Each row has two labels, one from each of two sets.
[ -2.5   0.5 -36.2  11.1  -3.9 -24.5   2.3   5.3  -1.7  -3.6  -7.3  17.7
  -5.5  -3.0  -7.0 -15.6 -28.5   4.9   9.5   0.5] : C K
[ -5.5   9.2  23.2  -3.0 -45.1   7.5  11.6 -26.4  -7.3  12.0  -6.7  -2.2
  -3.1   8.5 -11.6  10.2  20.3   2.1   0.0  -3.5] : Z Q
[-12.7  -8.5 -10.3   3.3 -35.1 -25.4  47.9  -7.7  -5.7 -23.1   9.3 -17.0
  -0.3  -4.9 -13.4  -1.7 -24.4  -4.4 -12.1   0.2] : N Q
[-21.4   6.0 -21.3   7.1  -7.4 -20.0   5.1  -1.3  17.4 -16.9  -7.2  50.7
   2.2  -4.5 -42.8 -29.4   2.0  -4.4   5.4 -10.8] : G Q
[ -9.5  -3.0  -7.0  15.4  -8.3  -6.4  49.6  -0.8  -8.9 -33.6  -7.5  20.2
  -0.1  -6.9   2.6 -17.8  19.2  -4.1  -3.3  -5.3] : C Q
[-20.5   4.4 -20.8  12.9 -61.1  -2.2  52.8  -8.8  -4.8 -17.6  -9.9  48.8
  -0.5   2.1 -19.0 -15.1 -21.2  -6.4  -3.2   0.3] : N Q
[-25.4   0.3  15.8   5.4  -8.7 -12.9  38.9  11.6 -17.2 -33.6   0.7  14.6
  -2.2   1.9 -11.6 -25.2  11.7  10.8   8.0  -1.4] : C Q
[-20.9  -0.8  -7.6   4.9 -19.7  10.9  49.7  -1.5 -19.1  -6.5  -2.7  -0.1
   1.5   3.4 -12.5 -10.6 -16.5   9.4  -3.0   1.8] : N Q
[-18.1   4.9   6.2  19.0  -2.7  -1.7  31.6  -3.6  -3.9 -16.3  -1.3  63.6
  -1.9   5.0 -11.0  -4.3  14.2 -21.7  -1.6  -3.1] : C Q
[  6.5  -8.4 -26.6  -8.9 -35.9 -19.9  -3.6 -10.1  -3.3  -3.3 -18.5  -2.2
   8.5   5.7 -10.2   0.2  -9.9  -4.0  -0.9   6.6] : Z Q
[  1.7  -4.4   6.5  -6.3 -36.4 -16.2 -34.2  -6.5  -6.1  13.7   5.7 -14.2
  -5.3   2.7 -16.3  15.0 -18.9  -6.0  -1.1 -17.2] : Z Q
[ -1.5  -3.6 -10.5  12.0  -4.3  -7.9  15.1  -7.5   5.4 -23.0   0.0  47.2
  -2.1   0.4 -11.6 -16.9  13.3  17.8  -2.3  -5.3] : G Q
[-35.7   2.2  15.3 -11.1 -25.9   8.4  25.8  -8.5   0.4   6.6  -3.8 -12.4
   7.0   3.7 -27.0   5.3 -28.9   0.8  -4.0  -4.8] : N Q
[-22.5 -17.2   4.4   1.9 -23.6 -27.9 -14.7 -20.2  -7.9   6.4  -6.1  -0.2
   4.1  -4.9  -4.0   7.7 -23.4   5.8   3.4   0.2] : N Q
[-14.9   6.5 -27.9   7.6   7.5   2.7  41.5  -7.4  -2.9  14.7  -2.9   9.4
  -1.1  -1.6  -9.9  10.7 -35.1  -1.6  -2.0  -3.2] : N Q
[-29.2  -7.5 -31.3  10.7 -29.3  17.3   9.7 -19.1  32.0  16.3  -1.1  21.6
  -6.7  -5.9 -21.1   1.8 -50.9  -6.9  19.0  -8.5] : N K
[  0.5   3.7 -10.4  -0.6 -26.4 -16.8 -16.1  -0.3 -16.6 -68.2   4.0   7.8
   0.8   8.9  -9.5  10.0   1.0   0.0   0.5   3.2] : Z Q
[-10.1  -5.4 -28.9   0.4 -33.2  11.2   0.4  -6.3  13.6  11.1  12.9  -9.1
  -2.0   1.9  -5.2   3.4 -20.7   3.2   5.2  -5.5] : Z Q
[ -1.1  -3.3 -30.5  16.4  17.6  46.5 -14.5  -6.9  25.7 -31.9   1.9  74.8
  -5.0  -1.3 -15.2 -30.4   4.5  -5.0   5.2 -17.6] : G K
[-24.9  -0.7  20.6   8.7  -6.7   3.0  21.9   5.2 -12.8 -18.5   1.2  40.0
  -8.1 -11.4   2.6  11.3   0.5  12.6   6.1 -58.7] : C Q
[-11.8 -19.6   3.2  25.9  -2.9 -23.6  -1.9  -1.6   5.9 -15.7   0.0  52.6
   5.4 -12.8  -7.9 -13.3 -24.5  -5.5  -7.5  -9.3] : G Q
[-18.8  -3.1  -5.9  21.4   8.0 -43.2  23.2  -0.4  -3.8 -26.0 -10.0  30.6
   0.1 -20.3 -14.3 -20.3 -24.6   9.0  -7.3  -3.4] : C Q
[-30.5  16.8 -38.5   5.2 -19.1   0.4   2.3 -21.1  -4.0   8.8  -6.0  19.0
   5.5   0.1  -3.1  -8.6 -56.3 -12.3  -2.0   0.0] : N Q
[-23.4 -15.1 -36.7   4.8 -13.8   2.1 -12.5 -15.9  -5.7   2.0  -2.1  -3.7
   6.4   0.2 -19.6  -4.0 -71.2  12.5  -2.1  -4.3] : Z K
[  7.0  -6.1  -6.3   6.0 -34.1 -12.3   5.0 -14.1  -7.2   1.8   6.2  16.9
  -0.1   2.2  -3.0   9.1 -10.6   1.4   2.0   0.4] : N Q
[ -4.4  -3.7 -17.9   7.2 -21.3   7.5  16.8   3.2  -9.3   1.2   3.0  16.5
  -6.2 -12.5  -1.5   4.2  -1.7   7.3  12.6  -0.7] : N Q
[-34.0  -3.8 -15.3   2.3 -29.5  -2.4 -28.8 -10.7   3.6   4.7 -12.6  -9.6
   4.7   6.6  -5.8   7.6 -31.8   6.3   0.2  -5.6] : Z Q
[ -5.7 -11.1  12.7  10.9  -3.1 -14.8  16.9  -8.5  -8.3 -20.3   1.2  19.5
  -6.5 -19.9 -15.5  -7.6  -4.7   8.3 -11.3  -6.3] : C Q
[ -5.2  -8.7  -7.3   1.7 -40.4   0.4 -20.2 -13.7   1.3  10.4  -4.3  17.4
  -1.1  16.9 -15.5  22.6 -25.3  -6.8  -2.8   2.6] : Z Q
[-14.9 -18.8  -2.1 -27.9 -26.4 -14.0 -28.9   0.1   3.1  12.3  -7.3 -14.1
   3.7  10.4 -10.3   8.9  -8.8  11.2  -7.2  -5.2] : Z Q
[-32.2   6.4  31.3   7.1  -1.5 -12.5 -24.6  -0.9  10.2  -6.5  -6.3  32.7
  -2.7  -3.9 -10.1 -21.0  -0.7   7.9  -5.7 -12.4] : C Q
